Here is a tiny trained network, its code and every weight. The questions are about switching its units off for an input and a target symbol, where a switched-off unit gives its printed mean instead of its output.

import numpy as np


def w(rows, s, z=0):
    codes = np.array(rows[::2]) - 128.0
    scale = np.full(codes.shape[1], s)
    scale[-1] = z or s
    return codes * scale


def norm(h):
    return h / np.sqrt((h * h).mean(-1, keepdims=True) + 1e-5)


def f(y):
    return y / 2 * (1 + np.tanh(0.7978845608 * (y + 0.044715 * y**3)))


def softmax(a):
    e = np.exp(a - a.max(-1, keepdims=True))
    return e / e.sum(-1, keepdims=True)


def log_softmax(a):
    a = a - a.max(-1, keepdims=True)
    return a - np.log(np.exp(a).sum(-1, keepdims=True))


def net(x, mask):
    ids = ['αγδεηθλμπσψω'.index(c) for c in x.split()]
    T = len(ids)
    res = E[ids] + P[:T]
    u = 0
    for l in range(2):
        r = norm(res)
        for j in range(2):
            rows = slice(4 * j, 4 * j + 4)
            q, k, v = (r @ M[l][rows].T for M in (Q, K, V))
            z = softmax(np.where(np.tri(T) > 0, q @ k.T / 4**0.5, -1e9)) @ v
            o = O[l][rows]
            res = res + np.where(mask[u + j], z, o[:, -1]) @ o[:, :-1]
        u += 2
        y = f(norm(res) @ A[l][:, :-1].T + A[l][:, -1])
        res = res + np.where(mask[u : u + 12], y, B[l][:, -1]) @ B[l][:, :-1]
        u += 12
    return log_softmax(norm(res)[-1] @ U[:, :-1].T + U[:, -1])


Q, K, V, O, A, B = {}, {}, {}, {}, {}, {}
E = w([
[126,100,97,186,193,102],'α',
[171,160,91,48,177,104],'γ',
[205,182,121,252,112,149],'δ',
[209,173,138,30,152,77],'ε',
[117,149,85,65,127,112],'η',
[161,187,95,10,125,142],'θ',
[179,172,86,106,120,74],'λ',
[157,152,128,213,118,122],'μ',
[135,178,130,111,123,143],'π',
[77,190,68,97,107,181],'σ',
[76,70,204,71,156,113],'ψ',
[156,89,145,153,79,37],'ω',
],0.016)
P = w([
[148,43,116,94,95,247],'0',
[108,172,92,126,157,11],'1',
[162,166,75,115,115,85],'2',
[159,70,117,96,168,152],'3',
[124,149,108,120,191,109],'4',
[230,126,92,104,115,109],'5',
[159,153,139,122,231,142],'6',
[184,111,66,112,113,48],'7',
[116,135,104,126,182,127],'8',
],0.013)
Q[0] = w([
[141,192,2,39,101,144],'0.h1',
[86,157,240,47,237,53],'0.h1',
[173,71,99,125,117,66],'0.h1',
[53,136,155,137,12,119],'0.h1',
[98,128,137,135,114,153],'0.h2',
[88,149,119,129,126,132],'0.h2',
[69,133,115,135,54,39],'0.h2',
[96,185,154,158,98,192],'0.h2',
],0.0079)
K[0] = w([
[129,95,1,76,52,145],'0.h1',
[126,187,130,148,155,212],'0.h1',
[248,117,171,142,248,145],'0.h1',
[100,30,204,148,104,166],'0.h1',
[126,140,161,107,200,116],'0.h2',
[170,118,55,141,139,83],'0.h2',
[107,65,121,107,120,142],'0.h2',
[98,171,134,154,117,175],'0.h2',
],0.0096)
V[0] = w([
[163,245,187,64,84,197],'0.h1',
[153,143,124,158,97,122],'0.h1',
[117,107,103,46,100,82],'0.h1',
[124,136,176,109,131,132],'0.h1',
[59,103,123,182,233,69],'0.h2',
[73,240,33,67,76,50],'0.h2',
[129,149,90,254,47,135],'0.h2',
[163,118,14,224,92,68],'0.h2',
],0.0047)
O[0] = w([
[179,156,154,118,136,139,153],'0.h1',
[99,163,132,115,146,126,134],'0.h1',
[156,161,171,157,141,61,254],'0.h1',
[143,96,124,119,130,109,92],'0.h1',
[253,188,153,155,197,101,31],'0.h2',
[148,151,126,191,143,103,205],'0.h2',
[159,74,167,72,156,87,79],'0.h2',
[144,208,94,210,143,147,242],'0.h2',
],0.0063,0.0023)
A[0] = w([
[162,141,103,112,107,97,143],'0.n1',
[102,136,144,43,93,127,160],'0.n2',
[187,173,77,120,188,122,133],'0.n3',
[105,243,203,115,152,98,143],'0.n4',
[117,109,73,153,111,151,91],'0.n5',
[102,92,175,201,168,117,127],'0.n6',
[109,95,237,97,77,134,34],'0.n7',
[112,140,92,231,87,145,101],'0.n8',
[99,124,197,114,136,76,179],'0.n9',
[113,143,126,110,254,73,121],'0.n10',
[61,152,139,85,204,126,2],'0.n11',
[81,116,145,189,92,94,104],'0.n12',
],0.012,0.0042)
B[0] = w([
[104,144,215,165,148,196,210],'0.n1',
[138,142,103,195,166,25,160],'0.n2',
[46,116,187,78,79,137,254],'0.n3',
[117,93,35,181,114,136,201],'0.n4',
[128,135,199,57,106,82,132],'0.n5',
[140,103,105,255,161,218,149],'0.n6',
[175,102,152,83,124,118,137],'0.n7',
[224,66,80,90,148,51,153],'0.n8',
[160,156,75,173,169,146,174],'0.n9',
[162,171,102,163,86,102,230],'0.n10',
[155,154,139,160,167,114,142],'0.n11',
[158,149,58,185,159,161,157],'0.n12',
],0.0072,0.008)
Q[1] = w([
[101,154,82,163,134,175],'1.h1',
[123,117,176,49,128,137],'1.h1',
[72,17,146,124,171,184],'1.h1',
[87,87,113,88,102,136],'1.h1',
[127,247,92,99,131,89],'1.h2',
[88,112,123,121,177,134],'1.h2',
[135,87,164,177,169,182],'1.h2',
[137,43,124,196,193,90],'1.h2',
],0.015)
K[1] = w([
[92,165,82,170,178,163],'1.h1',
[91,68,210,113,123,71],'1.h1',
[121,53,135,176,194,129],'1.h1',
[76,70,132,118,91,88],'1.h1',
[145,89,154,90,56,153],'1.h2',
[151,122,51,140,94,80],'1.h2',
[88,253,10,175,166,123],'1.h2',
[155,202,196,184,117,140],'1.h2',
],0.013)
V[1] = w([
[76,81,72,53,137,205],'1.h1',
[157,150,129,46,121,130],'1.h1',
[148,71,132,85,132,122],'1.h1',
[136,152,189,98,108,193],'1.h1',
[33,144,10,68,215,216],'1.h2',
[215,176,112,122,84,218],'1.h2',
[199,147,117,36,212,99],'1.h2',
[92,184,85,87,50,75],'1.h2',
],0.011)
O[1] = w([
[162,165,163,143,150,74,49],'1.h1',
[79,133,129,178,143,130,172],'1.h1',
[135,175,102,151,142,167,25],'1.h1',
[102,128,63,141,117,67,32],'1.h1',
[31,96,185,71,38,50,49],'1.h2',
[148,123,204,7,110,243,144],'1.h2',
[23,115,201,215,101,185,83],'1.h2',
[157,216,108,136,66,140,254],'1.h2',
],0.011,0.0043)
A[1] = w([
[130,206,155,209,90,123,154],'1.n1',
[108,107,162,13,171,100,96],'1.n2',
[215,32,141,183,179,95,53],'1.n3',
[116,174,100,78,63,27,3],'1.n4',
[191,128,156,166,45,97,85],'1.n5',
[146,233,88,142,193,133,44],'1.n6',
[139,7,183,117,191,117,115],'1.n7',
[127,178,104,48,136,196,88],'1.n8',
[67,153,78,69,120,178,82],'1.n9',
[156,84,139,173,210,116,82],'1.n10',
[78,247,180,52,174,119,183],'1.n11',
[18,151,190,109,83,128,130],'1.n12',
],0.013,0.005)
B[1] = w([
[67,138,121,160,125,134,240],'1.n1',
[102,128,10,165,104,124,166],'1.n2',
[117,58,162,153,91,150,255],'1.n3',
[170,122,180,164,149,144,234],'1.n4',
[118,134,121,95,138,74,196],'1.n5',
[99,164,128,42,145,84,246],'1.n6',
[101,124,151,70,183,178,144],'1.n7',
[74,153,159,144,73,70,161],'1.n8',
[187,92,122,224,136,107,148],'1.n9',
[168,137,196,134,110,112,207],'1.n10',
[144,69,130,131,94,151,223],'1.n11',
[216,144,100,92,231,141,252],'1.n12',
],0.012,0.0069)
U = w([
[104,26,89,87,188,98,190],'α',
[91,213,169,143,26,143,173],'γ',
[108,100,97,70,82,197,231],'δ',
[84,190,130,189,133,226,181],'ε',
[162,165,224,209,107,1,21],'η',
[61,110,102,195,175,59,171],'θ',
[75,62,223,120,149,111,255],'λ',
[119,95,38,162,77,80,154],'μ',
[188,104,132,10,52,51,76],'π',
[254,83,123,172,206,145,38],'σ',
[168,195,214,54,107,227,79],'ψ',
[156,237,26,69,154,156,108],'ω',
],0.011,0.0045)

Each question gives the input, a string of symbols that net reads in full, and the target symbol t.
The units are the heads (4 rows each of Q, K, V and O) and the neurons (one row each of A and B). Each row of codes is followed by its name. A weight is (code - 128) times the scale printed after its matrix; where a second scale follows, it is the last column's (O, A, B and U).
mask holds one flag per unit, layer by layer, with each layer's heads first. A switched-off unit (its flag False) gives its mean, the last column of its rows in O or B, instead of its output. The means were averaged over made-up inputs and are rounded, as every weight is.
A unit's drop is (log p(t) with every unit on - log p(t) with that unit switched off) / (log p(t) with every unit on - log p(t) with every unit switched off).
The circuit of an input: a set's keep is (log p(t) with only the set's units on - log p(t) with every unit switched off) / (log p(t) with every unit on - log p(t) with every unit switched off). Starting from the 12 units with the biggest drops (on a tie, the unit counted first), units are removed one at a time, each time the one whose removal leaves the highest keep (on an exact tie, the one counted first), for as long as the keep stays at least 0.8.
units of the circuit, in order: the units of the circuit, biggest drop first
most important unit: the unit with the biggest drop
top k neurons: the k neurons with the biggest drops, biggest first
k most important neurons of layer l: the k neurons of layer l with the biggest drops, biggest first
which heads matter: for each layer, one digit per head in row order, 1 if its drop is at least 0.15 and else 0, layers parted by /
input λ σ ω σ σ σ η σ π, target γ: units of the circuit, in order => [1.h2, 0.n4, 1.n8]
input ψ γ ω σ ω μ, target η: units of the circuit, in order => [1.h1]
input ε σ σ σ, target ε: units of the circuit, in order => [1.h2, 0.n2, 0.h2, 0.n4]
input ω θ λ ω ω σ ω π, target ω: top 3 neurons => [1.n6, 0.n3, 0.n2]
input σ σ ω ω η α π, target π: which heads matter => 00 / 01
input η ω λ α λ, target η: which heads matter => 01 / 01
input γ ω σ ω ω ω θ, target λ: top 4 neurons => [0.n3, 0.n10, 0.n2, 1.n12]
input ω ω ω α ω γ ε, target ω: which heads matter => 00 / 01
input η π η σ σ ω σ π, target η: 3 most important neurons of layer 1 => [1.n4, 1.n12, 1.n6]
input ω ω ω ω ω π ψ σ ω, target λ: top 2 neurons => [0.n6, 0.n10]
input σ η γ η μ ω ω σ η, target π: units of the circuit, in order => [1.h2, 0.h2]
input ψ ε ε, target θ: which heads matter => 01 / 01
input π ω ω π ω ω λ ω, target σ: units of the circuit, in order => [1.h2, 0.n1]
input γ δ ω γ ω ε α π η, target λ: units of the circuit, in order => [1.h2]
input σ ω ω ω ε ψ ω ε ε, target π: units of the circuit, in order => [1.h2, 0.n9, 0.h2]
input ω σ γ ψ, target η: which heads matter => 00 / 01
input λ π ω σ σ θ θ, target γ: 3 most important neurons of layer 0 => [0.n3, 0.n5, 0.n2]
input θ σ σ σ π, target ψ: top 4 neurons => [1.n12, 0.n3, 0.n2, 1.n3]
input σ ω θ ψ π ψ ω γ, target π: top 4 neurons => [0.n9, 0.n2, 0.n3, 0.n5]
input λ ε σ, target γ: which heads matter => 01 / 01
input σ η λ ω, target μ: most important unit => 1.h2
input π σ θ ω γ π θ, target σ: top 2 neurons => [0.n3, 0.n10]
input ω σ ω ψ, target η: 2 most important neurons of layer 0 => [0.n6, 0.n11]
input ω λ ω ω σ ω α, target η: which heads matter => 00 / 10
input π σ ε ω, target η: 3 most important neurons of layer 1 => [1.n4, 1.n5, 1.n6]
input δ γ σ ω, target γ: top 2 neurons => [0.n10, 1.n12]
input λ ω π σ ω, target π: which heads matter => 10 / 11
